Below are the code and all the weights of a small trained network. Each question names an input and a class and asks about switching units off, where a switched-off unit gives its printed mean instead of its output.

import numpy as np


def w(rows, s, z=0):
    codes = np.array(rows[::2]) - 128.0
    scale = np.full(codes.shape[1], s)
    scale[-1] = z or s
    return codes * scale


def f(y):
    return np.maximum(y, 0)


def log_softmax(a):
    a = a - a.max(-1, keepdims=True)
    return a - np.log(np.exp(a).sum(-1, keepdims=True))


def net(x, mask):
    res = np.array(x, float).reshape(1, 7) / 4 @ E
    y = f(res @ A[0][:, :-1].T + A[0][:, -1])
    res = res + np.where(mask, y, B[0][:, -1]) @ B[0][:, :-1]
    return log_softmax(res[-1] @ U[:, :-1].T + U[:, -1])


A, B = {}, {}
E = w([
[254,166,48,177,106,129,140],'x0',
[129,129,127,128,129,129,129],'x1',
[90,155,153,167,51,180,160],'x2',
[127,129,129,125,127,127,128],'x3',
[104,190,90,91,163,191,86],'x4',
[77,93,64,178,111,122,70],'x5',
[180,93,163,91,70,154,58],'x6',
],0.0097)
A[0] = w([
[70,155,95,158,175,94,204,31],'N1',
[89,142,100,150,169,105,182,2],'N2',
[35,88,215,53,158,128,130,46],'N3',
[69,206,106,96,174,190,86,61],'N4',
[149,69,176,68,56,158,40,54],'N5',
[126,71,140,174,99,52,177,47],'N6',
[76,179,172,186,28,231,182,70],'N7',
[156,99,114,102,189,92,106,3],'N8',
[140,94,123,84,216,73,87,69],'N9',
[171,148,218,44,156,116,181,145],'N10',
[89,199,99,97,159,192,97,34],'N11',
[170,95,112,83,225,78,91,143],'N12',
[15,80,187,100,149,119,97,6],'N13',
[121,54,169,169,93,62,174,61],'N14',
[124,60,170,181,103,48,171,55],'N15',
[42,30,39,206,107,86,1,170],'N16',
[77,147,95,157,180,104,198,32],'N17',
[181,74,149,79,59,160,52,58],'N18',
],0.0075,0.0035)
B[0] = w([
[112,175,190,159,181,90,56,193],'N1',
[125,169,181,151,161,98,77,165],'N2',
[234,166,31,210,99,124,141,222],'N3',
[175,43,136,74,163,189,73,189],'N4',
[92,184,197,177,204,80,77,188],'N5',
[173,88,129,71,159,181,53,175],'N6',
[49,86,73,77,42,17,84,227],'N7',
[86,130,94,94,52,73,100,151],'N8',
[69,105,102,92,50,70,123,179],'N9',
[90,160,166,111,117,201,227,201],'N10',
[173,49,132,68,167,166,68,173],'N11',
[64,132,105,110,47,81,155,196],'N12',
[246,174,21,208,102,119,157,210],'N13',
[169,77,122,53,162,180,57,180],'N14',
[165,89,128,56,152,184,65,182],'N15',
[106,199,190,93,112,229,254,254],'N16',
[105,177,197,164,185,84,54,187],'N17',
[104,190,184,196,195,81,88,183],'N18',
],0.0073,0.0087)
U = w([
[255,167,24,207,104,115,137,112],'0',
[88,176,215,173,200,73,64,96],'1',
[166,34,124,33,162,191,66,91],'2',
[39,97,94,74,29,43,125,102],'3',
[119,121,137,129,131,140,160,252],'4',
[101,172,179,99,124,207,245,103],'5',
],0.011,0.012)

Each question gives the input, the list of numbers given to net, and the class t.
The units are the neurons (one row each of A and B). Each row of codes is followed by its name. A weight is (code - 128) times the scale printed after its matrix; where a second scale follows, it is the last column's (A, B and U).
mask holds one flag per neuron, in row order. A switched-off neuron (its flag False) gives its mean, the last column of its row in B, instead of its output. The means were averaged over made-up inputs and are rounded, as every weight is.
A unit's drop is (log p(t) with every unit on - log p(t) with that unit switched off) / (log p(t) with every unit on - log p(t) with every unit switched off).
The circuit of an input: a set's keep is (log p(t) with only the set's units on - log p(t) with every unit switched off) / (log p(t) with every unit on - log p(t) with every unit switched off). Starting from the 12 units with the biggest drops (on a tie, the unit counted first), units are removed one at a time, each time the one whose removal leaves the highest keep (on an exact tie, the one counted first), for as long as the keep stays at least 0.8.
circuit, biggest first: the units of the circuit, biggest drop first
most important unit: the unit with the biggest drop
k most important neurons: the k neurons with the biggest drops, biggest first
drop when u is switched off: that unit's drop, to one decimal
input [6,7,-6,-8,4,7,5], class 4: most important neuron	(N16)
input [-6,-2,-6,4,-3,6,2], class 0: 4 most important neurons	(N13; N3; N7; N10)
input [-6,2,1,-2,-7,-1,-1], class 2: 3 most important neurons	(N14; N15; N6)
input [-6,7,-8,-4,-5,-2,4], class 3: 3 most important neurons	(N9; N12; N8)
input [3,-2,-2,-6,1,3,-1], class 4: 2 most important neurons	(N3; N13)
input [3,8,-5,4,-4,-7,-1], class 5: 2 most important neurons	(N10; N7)
input [6,-8,-1,3,6,8,-1], class 5: circuit, biggest first	(N16; N3)
input [1,7,-3,-2,1,3,4], class 1: 2 most important neurons	(N18; N5)
input [-1,0,-8,2,6,5,8], class 1: 3 most important neurons	(N5; N18; N7)
input [5,0,7,-5,8,-4,-1], class 2: circuit, biggest first	(N11; N4)
input [-8,0,6,0,-8,2,0], class 0: 2 most important neurons	(N13; N3)
input [2,0,7,4,1,-7,3], class 3: 2 most important neurons	(N7; N16)
input [3,8,5,0,3,4,1], class 3: circuit, biggest first	(N7; N3)
input [3,8,-4,1,-1,6,-5], class 5: most important unit	N16
input [2,5,3,0,-8,4,5], class 2: circuit, biggest first	(N14; N15)
input [3,-4,-5,-8,7,0,-8], class 1: 2 most important neurons	(N17; N1)
input [2,-4,-1,-3,2,-5,1], class 5: circuit, biggest first	(N10; N7)
input [-6,-4,2,3,1,-5,-3], class 0: circuit, biggest first	(N3; N13)
input [-1,-2,1,3,-8,-1,-6], class 2: drop when N15 is switched off	0.3
input [7,1,3,6,-6,6,-8], class 1: drop when N13 is switched off	0.2
input [7,-1,-4,-4,-8,8,6], class 2: drop when N13 is switched off	0.2
